Below are the code and all the weights of a small trained network. Each question names an input and a class and asks about switching units off, where a switched-off unit gives its printed mean instead of its output.

import numpy as np


def w(rows, s, z=0):
    codes = np.array(rows[::2]) - 128.0
    scale = np.full(codes.shape[1], s)
    scale[-1] = z or s
    return codes * scale


def f(y):
    return y / 2 * (1 + np.tanh(0.7978845608 * (y + 0.044715 * y**3)))


def log_softmax(a):
    a = a - a.max(-1, keepdims=True)
    return a - np.log(np.exp(a).sum(-1, keepdims=True))


def net(x, mask):
    res = np.array(x, float).reshape(1, 6) / 4 @ E
    y = f(res @ A[0][:, :-1].T + A[0][:, -1])
    res = res + np.where(mask, y, B[0][:, -1]) @ B[0][:, :-1]
    return log_softmax(res[-1] @ U[:, :-1].T + U[:, -1])


A, B = {}, {}
E = w([
[103,146,174,38,2,224],'x0',
[126,156,130,117,131,153],'x1',
[160,97,189,31,204,214],'x2',
[16,135,155,80,153,82],'x3',
[128,124,149,148,130,107],'x4',
[127,134,133,136,125,121],'x5',
],0.008)
A[0] = w([
[101,189,216,120,51,169,117],'n0',
[236,98,126,124,111,109,144],'n1',
[135,159,124,153,189,117,110],'n2',
[125,117,54,108,84,51,1],'n3',
[119,171,84,171,215,145,120],'n4',
[190,64,219,94,201,168,198],'n5',
[1,107,156,90,136,55,142],'n6',
[225,190,65,176,80,134,118],'n7',
],0.0085,0.003)
B[0] = w([
[248,57,74,225,115,130,218],'n0',
[121,168,95,100,143,139,182],'n1',
[145,71,129,132,113,119,165],'n2',
[242,152,190,143,49,61,161],'n3',
[185,29,129,152,68,161,189],'n4',
[134,215,115,60,2,119,253],'n5',
[161,186,14,152,127,135,232],'n6',
[110,195,90,73,140,109,216],'n7',
],0.0075,0.0065)
U = w([
[132,103,90,138,122,113,217],'0',
[139,128,102,150,133,125,224],'1',
[145,174,75,139,144,119,116],'2',
[138,102,135,147,112,99,197],'3',
[141,179,117,123,98,74,27],'4',
[176,4,113,186,131,162,78],'5',
[90,85,190,181,166,143,2],'6',
],0.012,0.0067)

Each question gives the input, the list of numbers given to net, and the class t.
The units are the neurons (one row each of A and B). Each row of codes is followed by its name. A weight is (code - 128) times the scale printed after its matrix; where a second scale follows, it is the last column's (A, B and U).
mask holds one flag per neuron, in row order. A switched-off neuron (its flag False) gives its mean, the last column of its row in B, instead of its output. The means were averaged over made-up inputs and are rounded, as every weight is.
A unit's drop is (log p(t) with every unit on - log p(t) with that unit switched off) / (log p(t) with every unit on - log p(t) with every unit switched off).
The circuit of an input: a set's keep is (log p(t) with only the set's units on - log p(t) with every unit switched off) / (log p(t) with every unit on - log p(t) with every unit switched off). Starting from all 8 units, units are removed one at a time, each time the one whose removal leaves the highest keep (on an exact tie, the one counted first), for as long as the keep stays at least 0.8.
circuit, biggest first: the units of the circuit, biggest drop first
most important unit: the unit with the biggest drop
top k neurons: the k neurons with the biggest drops, biggest first
drop of u: that unit's drop, to one decimal
input [-8,3,-5,2,-2,-3], class 5: most important unit => n4
input [7,-2,0,6,5,-5], class 5: top 2 neurons => n0; n5
input [-1,-4,5,-8,-1,2], class 2: circuit, biggest first => n1; n5
input [-8,-4,-4,2,1,-4], class 5: circuit, biggest first => n4; n5
input [-8,-7,-7,-2,-6,5], class 5: top 4 neurons => n4; n5; n2; n6
input [8,-6,1,-5,3,1], class 5: top 3 neurons => n0; n6; n5
input [6,5,-2,5,-5,0], class 5: top 2 neurons => n0; n5
input [-8,6,-7,3,-1,6], class 5: top 2 neurons => n4; n5
input [0,0,7,-2,4,5], class 4: top 3 neurons => n5; n0; n4
input [-6,7,8,-2,4,-1], class 4: top 2 neurons => n5; n0
input [8,-2,3,3,1,6], class 5: top 2 neurons => n0; n7
input [-8,-7,-7,1,7,-3], class 5: top 3 neurons => n4; n5; n2
input [8,5,-3,-3,1,-2], class 5: top 2 neurons => n0; n5
input [-8,7,0,-1,-7,6], class 5: top neuron => n4
input [8,5,0,1,5,-7], class 5: drop of n0 => 0.6
